Here is a tiny trained network, its code and every weight. The questions are about switching its units off for an input and a class, where a switched-off unit gives its printed mean instead of its output.

import numpy as np


def w(rows, s, z=0):
    codes = np.array(rows[::2]) - 128.0
    scale = np.full(codes.shape[1], s)
    scale[-1] = z or s
    return codes * scale


def norm(h):
    return h / np.sqrt((h * h).mean(-1, keepdims=True) + 1e-5)


def f(y):
    return y / 2 * (1 + np.tanh(0.7978845608 * (y + 0.044715 * y**3)))


def log_softmax(a):
    a = a - a.max(-1, keepdims=True)
    return a - np.log(np.exp(a).sum(-1, keepdims=True))


def net(x, mask):
    res = np.array(x, float).reshape(1, 8) / 4 @ E
    u = 0
    for l in range(2):
        y = f(norm(res) @ A[l][:, :-1].T + A[l][:, -1])
        res = res + np.where(mask[u : u + 8], y, B[l][:, -1]) @ B[l][:, :-1]
        u += 8
    return log_softmax(norm(res)[-1] @ U[:, :-1].T + U[:, -1])


A, B = {}, {}
E = w([
[136,76,174,190,119,70,110,95,207,77,2],'x0',
[152,142,151,132,96,117,125,115,125,113,154],'x1',
[130,111,108,155,112,129,131,136,136,164,136],'x2',
[114,140,130,139,116,128,121,129,124,142,118],'x3',
[112,138,123,150,114,129,111,124,120,141,126],'x4',
[140,112,123,129,133,131,131,130,134,123,141],'x5',
[162,125,32,97,32,83,59,204,62,83,69],'x6',
[78,36,148,22,88,83,42,68,155,173,139],'x7',
],0.0087)
A[0] = w([
[156,222,182,255,198,220,228,159,132,108,121,153],'L0N0',
[124,92,99,172,108,111,145,121,103,84,89,101],'L0N1',
[131,133,124,174,82,117,179,217,167,86,72,4],'L0N2',
[159,176,173,222,198,105,156,131,181,127,99,34],'L0N3',
[121,108,110,199,114,76,134,146,178,26,60,69],'L0N4',
[143,133,122,198,120,158,180,167,163,42,90,46],'L0N5',
[163,202,81,200,132,139,198,215,90,62,106,109],'L0N6',
[72,167,129,121,99,167,102,106,147,145,155,188],'L0N7',
],0.0077,0.0043)
B[0] = w([
[129,46,95,69,73,33,138,174,4,80,129,253],'L0N0',
[185,155,213,137,171,107,43,111,112,123,112,145],'L0N1',
[138,142,152,89,191,143,88,102,79,187,132,151],'L0N2',
[114,55,119,138,121,123,128,60,130,134,58,182],'L0N3',
[167,127,176,121,134,133,72,20,90,219,125,182],'L0N4',
[169,143,186,119,105,131,32,80,148,216,62,166],'L0N5',
[130,210,122,155,140,254,66,172,241,116,158,207],'L0N6',
[160,98,131,134,182,161,179,145,116,76,164,154],'L0N7',
],0.0099,0.012)
A[1] = w([
[143,147,105,107,98,180,127,227,123,100,158,186],'L1N0',
[168,233,119,189,143,228,106,115,219,122,76,253],'L1N1',
[117,159,120,111,137,198,190,94,152,168,194,137],'L1N2',
[125,142,176,193,168,100,137,66,255,127,102,49],'L1N3',
[52,73,182,120,147,119,196,59,140,115,169,142],'L1N4',
[140,125,102,91,91,96,66,141,63,142,112,143],'L1N5',
[153,42,165,166,107,111,132,53,156,90,17,71],'L1N6',
[138,112,138,104,177,117,180,184,98,127,185,151],'L1N7',
],0.0096,0.0035)
B[1] = w([
[67,137,59,109,120,89,182,189,170,38,119,207],'L1N0',
[145,241,173,75,219,201,170,177,255,218,203,182],'L1N1',
[234,151,172,141,157,101,63,103,137,150,47,166],'L1N2',
[76,89,112,141,69,164,244,200,193,78,213,163],'L1N3',
[129,210,160,160,119,188,119,146,180,166,111,204],'L1N4',
[121,90,112,133,139,112,205,74,58,146,160,226],'L1N5',
[120,128,108,207,134,80,94,171,150,73,90,248],'L1N6',
[114,126,141,118,107,170,138,26,79,183,145,183],'L1N7',
],0.01,0.011)
U = w([
[90,85,60,52,88,146,223,109,62,104,197,215],'0',
[168,174,183,98,158,210,99,56,155,209,129,224],'1',
[146,50,129,159,112,35,92,79,95,108,62,79],'2',
[69,120,162,183,94,161,161,128,247,96,124,41],'3',
[128,218,56,63,151,175,149,206,201,91,167,4],'4',
],0.016,0.0038)

Each question gives the input, the list of numbers given to net, and the class t.
The units are the neurons (one row each of A and B). Each row of codes is followed by its name. A weight is (code - 128) times the scale printed after its matrix; where a second scale follows, it is the last column's (A, B and U).
mask holds one flag per neuron, layer by layer. A switched-off neuron (its flag False) gives its mean, the last column of its row in B, instead of its output. The means were averaged over made-up inputs and are rounded, as every weight is.
A unit's drop is (log p(t) with every unit on - log p(t) with that unit switched off) / (log p(t) with every unit on - log p(t) with every unit switched off).
The circuit of an input: a set's keep is (log p(t) with only the set's units on - log p(t) with every unit switched off) / (log p(t) with every unit on - log p(t) with every unit switched off). Starting from the 12 units with the biggest drops (on a tie, the unit counted first), units are removed one at a time, each time the one whose removal leaves the highest keep (on an exact tie, the one counted first), for as long as the keep stays at least 0.8.
circuit, biggest first: the units of the circuit, biggest drop first
unit that matters most: the unit with the biggest drop
k most important neurons: the k neurons with the biggest drops, biggest first
k most important neurons of layer l: the k neurons of layer l with the biggest drops, biggest first
drop when u is switched off: that unit's drop, to one decimal
input [-5,-8,7,-3,3,0,-2,1], class 1: unit that matters most	L0N0
input [1,8,2,-7,6,8,0,7], class 3: circuit, biggest first	[L0N0; L0N4]
input [-1,-8,-6,7,6,8,4,3], class 0: 2 most important neurons	[L0N6; L0N3]
input [1,-1,8,-2,-5,-1,-8,-2], class 2: circuit, biggest first	[L0N0; L0N3]
input [2,-4,-3,-7,-4,2,-6,0], class 2: 2 most important neurons	[L0N0; L0N6]
input [-2,1,4,-1,3,-1,0,-2], class 0: 2 most important neurons	[L0N0; L1N1]
input [2,5,8,7,3,-3,0,1], class 3: 2 most important neurons	[L0N0; L0N6]
input [1,5,-6,5,2,5,-8,2], class 3: 3 most important neurons	[L1N4; L0N3; L0N2]
input [-7,0,3,1,-5,0,-1,7], class 1: 2 most important neurons	[L0N0; L1N2]
input [1,-7,-5,4,-8,3,1,-5], class 1: 2 most important neurons of layer 0	[L0N5; L0N6]
input [3,-8,-3,5,-6,-3,0,-6], class 2: 2 most important neurons	[L0N0; L0N3]
input [-3,2,7,8,-2,8,-1,4], class 1: 2 most important neurons	[L0N0; L0N6]
input [0,-4,-1,1,-5,-7,-6,0], class 0: 2 most important neurons	[L0N0; L0N5]
input [6,-5,-6,7,-4,4,0,5], class 3: circuit, biggest first	[L0N0]
input [7,1,-1,1,5,-6,-2,5], class 3: 2 most important neurons	[L0N0; L1N3]
input [-7,3,6,5,2,-6,-5,-5], class 0: drop when L0N0 is switched off	2.9
input [8,8,4,8,3,0,-5,8], class 3: drop when L0N0 is switched off	0.4
input [3,3,0,-1,7,4,5,-2], class 1: drop when L1N6 is switched off	0.0
